Rows near named flat spaces through zero (a row that begins with a name and a colon came from that space)
zuro-nit: [-0.9 13.4  3.9 -6.8 -0.4 -2.6  3.6 -8.3 -0.6 -8.5 -6.3 -3.2 11.7  1.8
  0.8 -3.5 -3.9 -8.9 -8.9  3.7]
kimam-rolam: [ -7.3  29.3  14.0  10.1  10.8  17.0  -9.0 -22.9 -13.1  17.5   9.2 -19.8
  23.9  -2.0 -31.5  -6.2  -2.5  21.5  22.4  37.8]
kimam-rolam: [  2.0 -14.9  -6.4  -0.6 -10.8   1.5  -0.4   9.8   2.0  -8.2 -10.0  13.7
 -20.9  -3.3  13.3   3.7   2.0 -10.2 -15.8 -15.3]
fikub-mani: [ -4.7  -4.4 -14.1   8.1  20.8  11.1 -17.7  21.7   5.4  26.1   2.4 -10.8
   9.9   7.5 -11.3 -23.4  -5.9 -34.5  -0.1  14.6]
kulu-zok: [ 11.8  -3.8 -10.2   6.1  -4.0   8.9  -7.3   1.3  -2.8  16.4  28.4  -8.0
 -25.2  12.9  -6.1  18.3 -24.5  -3.5  -6.6 -11.4]
vebom-nibi: [  3.3  -9.5  16.2  -9.9  -6.7   8.0   3.5  13.3  -5.3  18.9   6.8  -7.0
   1.4   2.3   8.2  -1.3  -4.6  -8.6   2.1 -28.6]
[ -4.2   6.1 -24.8   6.1 -20.2   4.4   8.5  -6.3   8.6  21.3  17.8  -9.5
   2.4  -3.6   1.0  26.6  -4.4  -2.7  -2.9   9.1] : kulu-zok
neri-datov: [-13.0  12.6  25.2  13.8   1.1  11.3 -43.2  25.5  22.6  23.6  39.8  -3.6
   1.0  11.7  -6.9   2.3   1.0  20.2 -10.0  28.5]
zuvuf-movap: [ 31.0 -17.0   8.8   7.0 -26.1  46.4   9.8   7.7   0.0  17.2  -3.0  -1.1
   0.7   1.9  28.1  21.6  -5.4  12.0 -37.3  -4.7]
[-15.1 -33.8 -11.7   0.6   7.5  30.5   0.1   0.9   9.3   9.8   6.8  16.8
 -21.4  21.0 -14.3 -51.6   4.5   0.9 -34.4   9.0] : fikub-mani
[  2.8 -13.2 -20.0  -4.1  22.8  17.9 -18.6   0.9   1.5  15.2  16.6   1.3
  -1.3  15.4  -3.9 -15.9  -7.2 -20.0   5.8  15.3] : fikub-mani
nisi-mili: [-18.8   4.5   6.3  12.6  -3.5  -9.1  -2.1  -0.2 -10.8  -2.6  -7.3 -12.9
 -12.5   1.8   0.0  13.3  16.2  11.1  14.6  18.7]
[ -8.8   0.3  -8.2  -0.1   5.7 -14.8  -7.6  -8.3  -7.9  -4.4  -0.3  -1.9
   5.3   3.6  -6.7 -13.2  -1.7  -7.3  11.9   2.5] : zuvuf-movap
[ -3.4  13.7 -38.7  29.2   8.0  -9.3   4.4 -26.3   9.2 -17.8   2.1  11.5
   1.7 -12.1 -24.8   5.8  18.4  17.2  -7.9  28.3] : vebom-nibi
nisi-mili: [ 32.6  27.6 -21.4 -10.9  -6.2  12.9 -25.9   5.6  -5.0  10.7   9.1   0.9
 -33.7 -13.8   1.9 -21.2  -5.7  14.5   3.4   3.9]
guvev-nas: [ -6.6  -6.7  -2.9 -13.7  -3.0  11.0   5.3   6.7  -6.0   2.8  13.2   6.4
   9.8 -10.5   6.5   0.6  -9.9  -4.4  -4.7  -2.3]
zuvuf-movap: [-13.7   9.3   7.1  -4.9  14.2 -22.9   2.0   1.1  -6.5 -10.6   7.2  -0.9
  -0.6   4.0 -13.3 -10.7   4.5  -4.0  14.0  -1.7]
[ 15.2  -4.8  -2.1  20.9 -21.7   0.2 -13.6 -15.0   9.9  -2.4  10.1  -3.3
   1.4 -21.4  -4.1  -1.2  -9.1  -7.7  -8.1  -1.6] : kulu-zok
guvev-nas: [  1.9  15.6  13.2   6.4  10.3  -0.2   3.2  -5.6  -3.0  -3.1 -19.8  -8.8
 -12.9  11.0  -3.4   3.7 -13.8  13.1   3.6   8.2]
neri-datov: [ 24.0 -12.6  16.2  30.5  -3.8  -9.3   0.3  55.5  36.0 -11.1   2.5 -20.9
  10.2  47.9   6.1  -1.2 -12.4  36.6 -10.6 -19.0]
[-24.3 -48.6 -12.0  15.7  11.3   1.5 -25.9   1.5   4.8  11.2   4.8 -31.3
 -37.6  -4.5   6.9  14.1   0.5  41.8   3.7 -26.6] : zuro-nit
[-19.0  22.6  22.1   4.5  12.3  20.2 -48.4   7.1  16.8  31.1  46.0  12.7
 -12.6 -15.4 -23.9   6.2  -8.6  19.8  -8.5  41.9] : neri-datov
[ -9.7   0.0  13.9 -23.6  -8.3   0.5  21.9   0.4  11.5  -9.3  -6.1   0.9
  15.8  17.9  20.9  12.2  20.7  20.3  21.3  20.7] : kulu-zok
gol-doto: [  8.5  -1.2 -12.0   8.9   7.3  -2.5 -13.4 -18.1  -8.6  12.5   6.5  12.7
 -31.4   8.4 -33.8  12.0  -1.2   6.0  26.0   1.8]
[ 22.6 -12.6 -18.1 -22.0  10.5  26.0 -17.2  -9.9   4.4  -9.8  15.5  25.1
  11.2  -0.7  -4.4 -27.8 -12.7  -6.4 -33.2 -32.2] : nisi-mili
[ -7.3  -3.8  24.0 -13.9 -20.2  11.4  17.4  31.9  12.0 -18.7  -8.6   1.8
   4.0   4.0  -1.7   1.1  13.9   1.0  12.3  -6.6] : kulu-zok
gol-doto: [  0.2  -7.9  27.6  14.4 -25.6  16.2  25.3 -12.3 -19.2  -6.9  -8.3 -13.5
  23.5   2.1  16.2   4.4  17.7 -20.2 -31.3  -3.4]
[-11.6   9.6   5.5 -16.2   8.5  19.8   0.7  -2.6 -16.8  -3.5  11.3   2.3
  18.2 -13.1  11.0   7.6 -13.5  -0.7   2.1   2.9] : guvev-nas
[ -1.6   0.4   0.7   3.0  -4.3  14.5   2.1  -0.3   5.0   6.1   1.5   4.0
   2.0   2.4   5.6   5.0 -13.5  -1.3  -6.8  -0.9] : zuvuf-movap
[ 20.3 -47.4 -23.5  -3.1 -28.8 -15.9  -2.3  36.5  22.2 -28.5 -14.6  24.9
 -36.4  -3.5  66.0   2.2   4.5 -25.4 -49.2 -62.6] : kimam-rolam
[-10.3   5.9   4.0  -5.6  -6.3  -1.4  -9.3  -3.1   4.3  -9.4  -1.4  -0.8
   4.0   0.6  -8.3  -1.3   0.1   8.7   3.6 -13.4] : vebom-nibi

Rows near named flat spaces through zero
getusfifof: [  2.5 -23.3 -10.8  14.2 -16.4 -22.1   1.0 -20.1  11.0 -10.1  20.4  -3.2
   2.8   6.2   8.2   3.4   3.5  -8.1  -1.1  12.4]
tafattemig: [ 21.1  11.7   2.6 -12.1 -15.2 -16.0 -24.9   2.3  11.2   6.5  -1.8 -12.1
   2.0  17.4   1.0 -11.7 -12.0 -23.3   8.3   4.0]
[-11.9 -19.0 -16.0  -8.7 -11.3  -2.0 -17.7   0.2  -4.5 -11.0  14.7  -0.6
  -6.5   9.5   0.9  14.7   8.0   6.2 -11.6   3.6] : getusfifof
rolitruzo: [ 13.6  -7.4 -14.8  32.5   4.0  14.2  20.0   6.8   6.1  10.4 -14.9 -19.6
  11.9   6.7   4.5  -3.5  21.2  38.3 -44.2 -10.8]
daftarob: [-22.4  -4.7  12.3  14.1  10.8  18.6   5.5 -23.2   4.4   0.0  15.5  30.3
  -8.4   2.1  -2.8  -5.6  23.0  25.1  -8.2  -7.9]
mungul: [  1.8 -36.4 -13.6 -18.3   9.1  -4.6   8.4  21.9   7.3  16.3   7.8  -9.2
  20.8   1.9  -7.3  -8.9  -2.0  32.4  -4.1   8.3]
[ -5.7 -12.9  -3.8  27.5  -7.6  -3.7   1.4  -7.4  -6.3   3.0  12.0 -13.9
  -3.6  -2.5  -2.3  10.8  -1.2  -4.0  -1.3  -6.0] : getusfifof
rolitruzo: [ 24.7 -19.4   3.1 -10.3  -9.3 -12.2   5.2  -9.0  13.0   1.0 -15.2 -17.8
 -29.2   6.1  -1.7 -14.6  12.4  -4.6   0.3 -13.6]
mungul: [  7.0 -11.3  -9.7 -12.9   5.4  -8.1   0.3   6.1  -5.7   0.2  18.9 -10.2
  -1.4   9.2  -6.6   0.7  -4.3  -3.5   2.4   3.3]
[ -1.0  17.4   5.6  13.9   6.6   3.7  -8.6  -4.3  -3.5  -4.1 -24.2  -8.3
 -15.7  -9.2  -5.8   1.8   3.2 -23.0 -10.9   6.9] : mungul
[ -2.4  -6.5  -7.6   9.0   9.6  31.7 -14.4 -20.5 -12.4   8.4  -3.4   0.5
 -18.5  -7.3   1.7  12.1   7.7  -2.3  -9.6  10.2] : tafattemig
[  0.0   6.3   1.7  18.9 -13.5  25.6   8.2   7.7 -12.6  12.5  31.7 -16.1
  17.6  13.1  17.1  28.1  10.9 -12.0   1.5   8.4] : rolitruzo
saguzrabug: [  8.6 -20.6 -13.0 -17.3  -2.5   3.7  11.9   7.4   7.9   3.6 -16.3 -13.6
   0.5   9.6  23.4 -10.1   4.0 -13.0   9.6 -13.5]
gesnale: [ 18.9 -21.3  19.7  -4.3   5.4 -18.5 -17.8   8.8  15.8 -14.2   5.1  -9.4
  -6.2 -12.0  -6.4  -8.8  -1.2 -35.2  13.4  -6.7]
[-13.0  26.9  15.7  17.3  -2.7   7.3 -10.8 -10.3   1.5  -7.7  -9.3  -7.8
 -22.1  -2.3   4.2   6.0  -2.1 -23.0 -17.4 -11.4] : mungul
[  0.5  14.2   9.5  -1.7  -7.2   1.4   4.3  -3.6  -9.9   7.3  -6.6  -1.7
 -15.6  -1.7   7.3  -3.2   5.0 -24.7 -13.3 -11.4] : mungul
[ -4.7  21.7 -19.5 -18.5   0.5 -25.0 -15.3 -15.7   0.9  -4.6 -16.1  11.4
 -12.7 -15.1   5.2 -24.4  -0.8   7.7   0.9 -13.2] : rolitruzo
[ -5.5   4.7  -2.6   4.2   4.7   6.7  -5.5   7.6  -7.6  10.4   0.6  -5.9
   9.0 -12.4   3.8  -3.9  -4.2 -16.2   3.7  -5.7] : daftarob
[ 18.0 -29.5   6.3   1.3   9.4 -10.7   4.5 -40.3   7.1  -1.0 -14.9  16.1
 -14.0  28.3 -19.4   3.0  -0.9  19.3  -8.8  13.5] : daftarob
[ 14.4  -3.9  -0.1  24.1   8.8   2.1  -9.9 -25.0   7.0  -7.3 -15.5  11.6
 -13.4  -7.0 -25.7   7.9   5.2   9.9   1.9   9.8] : saguzrabug
gesnale: [ 11.5 -26.1  10.0  -2.2 -45.1 -12.3   5.4  41.9  53.4 -18.8 -14.9 -23.8
 -33.6  -8.5  27.7  13.9 -15.8  28.9   6.7  12.7]
[-17.3 -17.2  26.7  -9.8 -28.2   3.2  -2.5 -19.8  19.6  -1.5 -23.2   2.2
  -2.1   6.6  -9.3  -3.4  -1.3 -14.7  31.8  -6.3] : saguzrabug
[  2.7  29.1 -24.9  -1.1  -2.0  -5.4   4.4  -1.9 -15.3  -3.4  -4.8 -33.0
   5.6  -3.6  -1.9  -2.9  -5.1  -0.1   8.5 -27.6] : tafattemig
[ 16.8  11.2 -10.6  -5.7  22.5   9.4  -8.9   0.2  -5.9  12.1  18.4  22.2
   4.6  -4.1  -5.8   3.2  23.1  18.8  -4.9  13.7] : gesnale
[-25.3  26.5   1.5 -20.3 -10.3 -11.7 -16.5  25.5   7.3  -6.8  -8.1   5.0
   0.4  -2.8  18.4  23.4   0.3 -20.6   0.6  10.4] : rolitruzo
tafattemig: [  3.8  -5.2  -3.2   1.0  13.3  -7.8  25.5  21.2 -22.2 -10.4   8.4  10.9
   2.9 -15.3  -0.8  -9.0  -2.9  21.1   8.5  10.9]
[-31.6  18.1 -10.4  -0.8  -9.6  -3.8  -0.5  24.0   6.3  -5.6 -13.7  -3.6
  31.0  -1.2  16.0  28.2   7.5   4.2   2.9   1.2] : rolitruzo
vorubona: [ -4.5  -5.4  -8.8  -7.0 -18.9   0.0   3.0   5.0   9.2   3.6 -35.9  -5.7
  -2.5   0.7   4.3  -6.3 -16.8  11.4   0.3  -0.3]

Rows near named flat spaces through zero
zapi-luru: [-11.3  -0.3  28.0   6.1  -1.6  -5.9   1.8  -5.1 -17.8 -12.6  -4.3  -4.1
 -15.5 -22.3  -1.7  10.7 -13.4   7.8  -9.3  15.8]
fideb-kegu: [ 4.2 -2.7  3.8  2.0  8.1 -1.0  8.4  3.2  0.8  8.9  2.7 -8.4 -5.9 -5.3
  5.4  4.2  4.9 -5.2 -6.7  1.2]
lim-labo: [-17.8  -3.5   8.1 -19.1  24.6  -7.9 -12.3  -6.1  -0.7   2.3  21.6  -7.0
   7.4  -6.0  18.3  -4.8  16.8  14.0  -2.7 -13.3]
tura-fini: [ 17.2   6.6  -2.0 -15.4  27.9  -5.5   0.0  10.7 -12.1   9.8   9.5  -0.8
  20.7  -7.2 -18.2  11.7   2.1   4.9 -13.4   7.2]
tura-fini: [-10.5   2.5   2.8  -5.1  -7.0 -19.2  13.7   2.1   3.1   5.5 -13.8   5.6
  13.4  16.9   3.1  -6.5  14.8   6.9  -1.4  10.3]
[ -3.8 -18.1  -2.3  -5.2  -7.9 -24.3  13.5  -4.6 -21.6 -15.0 -17.5   5.1
  33.5  -1.7 -16.7 -21.7   6.5   4.2 -13.0  24.3] : tura-fini
[  6.1 -13.3 -21.6  -0.5  -4.2  20.5 -23.1 -19.2 -28.0   3.9  -2.8  13.0
  15.9 -22.7 -11.4  -2.7   8.2 -24.8  -2.3 -14.3] : lim-labo
[ 11.8  -4.9  12.9  -8.6   2.5  -6.5 -15.8   9.2 -11.1   3.5  -2.5  13.1
   1.3  -1.9  -1.2 -13.9   9.7  17.5   7.2 -12.4] : lim-labo
tes-tuk: [  1.9  -0.2  26.5  11.4   5.1  -5.6  10.6  -8.2  -9.6  14.9 -22.2  -2.7
   1.0   3.9  13.5   7.4   4.8  -2.9 -27.2  34.3]
vava-gige: [ 14.5  -8.1   3.7  17.1  -4.1  -9.5  -7.3   0.6  -4.2  13.0  -4.0   1.6
  -2.8   2.1   0.6   1.5  -4.3 -14.3 -18.8   8.9]
kod-nozar: [-12.2  -2.8   4.3  -8.9   2.5  -9.2   6.4   9.1  -7.5 -16.2  -6.4   7.8
  -1.9  10.4   2.1  -7.1  13.1   1.1  -2.5   4.6]
vava-gige: [-10.8  18.8  -6.7 -21.8  -4.2  11.4  24.1  20.4  -4.9  -6.3   5.0 -17.9
   7.3   5.7  18.7  -8.6  13.9  21.9  12.0 -16.9]
lim-labo: [ 12.4 -11.4  -4.0   4.1   2.3 -13.5  13.7  16.1   9.3 -10.5   7.1 -13.3
 -12.6   5.5   6.5  15.7  -5.7  16.4   1.5  -6.3]
mubu-suge: [-1.0 12.5  1.1  3.6  5.1  4.0  2.4  0.6  9.6  3.8  6.7  0.9 10.4 -1.3
 -5.4 -2.2 -3.2 14.1 -4.3  0.2]
[ 35.9 -19.0  15.9  49.2  10.5 -31.5 -30.3 -31.0   1.1  27.9  -3.9  45.1
   1.6   1.3  -3.8 -11.0 -26.2 -40.0 -34.4  49.0] : vava-gige

Rows near named flat spaces through zero (a row that begins with a name and a colon came from that space)
dida_kavon: [-14.6   1.6   1.6  -8.7 -26.1   8.9  35.6   8.9 -13.2   0.4  -0.1  15.3
  -6.3 -26.3  -6.7 -29.1 -21.2  -8.7   4.6  12.7]
pizo_guse: [ -0.3 -18.0   8.2  25.7   1.5 -21.3   0.3 -20.2  -8.0  -0.3 -12.7  13.2
  -1.9 -11.4   4.8 -19.6   6.9 -20.5  -0.5  18.8]
lagal_rarit: [ 19.6 -19.1 -10.5   1.7  17.5  22.0  10.1   7.0  -5.4  27.3 -13.3  -8.8
  -6.6  -0.9 -11.1   2.7   8.4  -0.1  25.3 -14.4]
[-40.7   2.6  17.8  12.8  10.4  -0.9  -3.1  19.2  -6.1 -25.1 -17.9  12.7
  14.8   5.7 -23.0   0.0 -10.7  -0.4   0.7   6.5] : lagal_rarit
lagal_rarit: [  7.1  20.4  -3.7  14.5   4.8   6.2  -3.7 -11.9  12.5  -6.6  -9.5  13.1
   5.4  -2.4   8.2   8.8 -14.3  16.8 -15.0   0.2]
sokap_sel: [ -9.3  25.4  -5.4  -2.1  18.2 -11.9   8.6  -5.4   7.5 -39.1 -18.8  -7.7
   5.8  -6.0   3.9  36.6   7.2   0.1   0.8  -9.0]
[ -5.4   1.3   4.3  -8.5  -9.1   3.9  20.9  13.3 -14.8  -7.0  -2.7   9.8
  -8.2 -18.1  -9.7 -23.8  -7.3  -2.7   7.7  12.4] : dida_kavon
sizo_mav: [ -5.6  13.2   3.1  10.3  -0.8   7.9  -8.5   5.5   3.6 -12.1   2.6   8.9
  14.8   1.1   0.9  19.0  -7.7  -6.0   7.9  -4.4]
[-2.0  0.5  1.0  8.4  4.8  0.5 -4.9 -2.8  8.6  2.1  0.6 -9.9  2.8  3.8
  4.7 21.1  5.5  1.8 -1.6 -9.0] : dida_kavon
patug_setu: [  3.1  16.6   4.9 -11.2   3.7  -3.0  15.8  -2.6   1.5 -19.6   2.7  -7.5
  -2.6  -0.3 -11.5  -6.2   0.3 -13.1  -5.0   4.9]
[  5.4 -10.1   6.6  -0.3  21.8 -13.8 -23.9 -16.0  22.8   5.0   3.2 -18.1
   8.8  26.8   7.6  33.2  29.7  10.4  -4.8 -22.3] : dida_kavon
[ -2.3  -1.1  -9.5 -15.5  -8.2  24.7 -15.8  23.8   6.8  21.3  14.2 -13.5
  29.0  46.1 -25.7  -5.3  -9.5 -43.6 -26.0 -19.3] : sizo_mav
pab_lugus: [  3.6 -20.4   3.9 -14.7  16.2   3.9  -0.1  -0.7 -10.8   4.2  -2.9  18.7
   6.2 -11.1 -22.2 -12.2 -40.5  16.2  -0.7  13.8]
dida_kavon: [ 15.1  -3.3  -7.2  24.7  25.2 -15.8 -37.2 -16.8  17.0   5.9  12.6 -30.8
  13.9  33.7  -1.4  55.9  31.6  18.1 -20.9 -32.3]
[ -3.3 -15.3 -11.0  -1.2  -5.9  -5.6   7.2  19.1  19.1 -16.5  17.3 -19.4
 -20.0  -4.6  -0.7  15.4  10.3  20.0   1.0   2.7] : patug_setu
sizo_mav: [ -9.2  13.6  12.4   9.0  -4.2  15.5 -11.5   9.5  -2.5  -5.4   8.0   5.5
  24.2  -5.1   0.8  14.1  -7.4   2.1   2.7 -10.7]
[-13.1  24.1  13.7  -8.1  13.3  22.4  -5.4 -23.1 -12.5  21.0 -29.0  24.9
  15.5  19.2  25.7 -17.2  -6.8 -28.4  -2.1 -16.6] : patug_setu
patug_setu: [-13.0 -32.6 -14.4 -18.1   9.4   9.3 -17.6  26.7 -17.3  15.7  -6.9 -13.2
  13.1  12.0  29.7 -17.7  25.9  54.7 -23.2  -1.9]
[  5.9  -7.7   3.3  -6.0  -7.1  -4.2 -12.5  -5.9  -9.3   5.4 -10.0  -3.9
   0.2  20.8   0.3   2.8  -1.2  -7.8   0.9   5.3] : sokap_sel
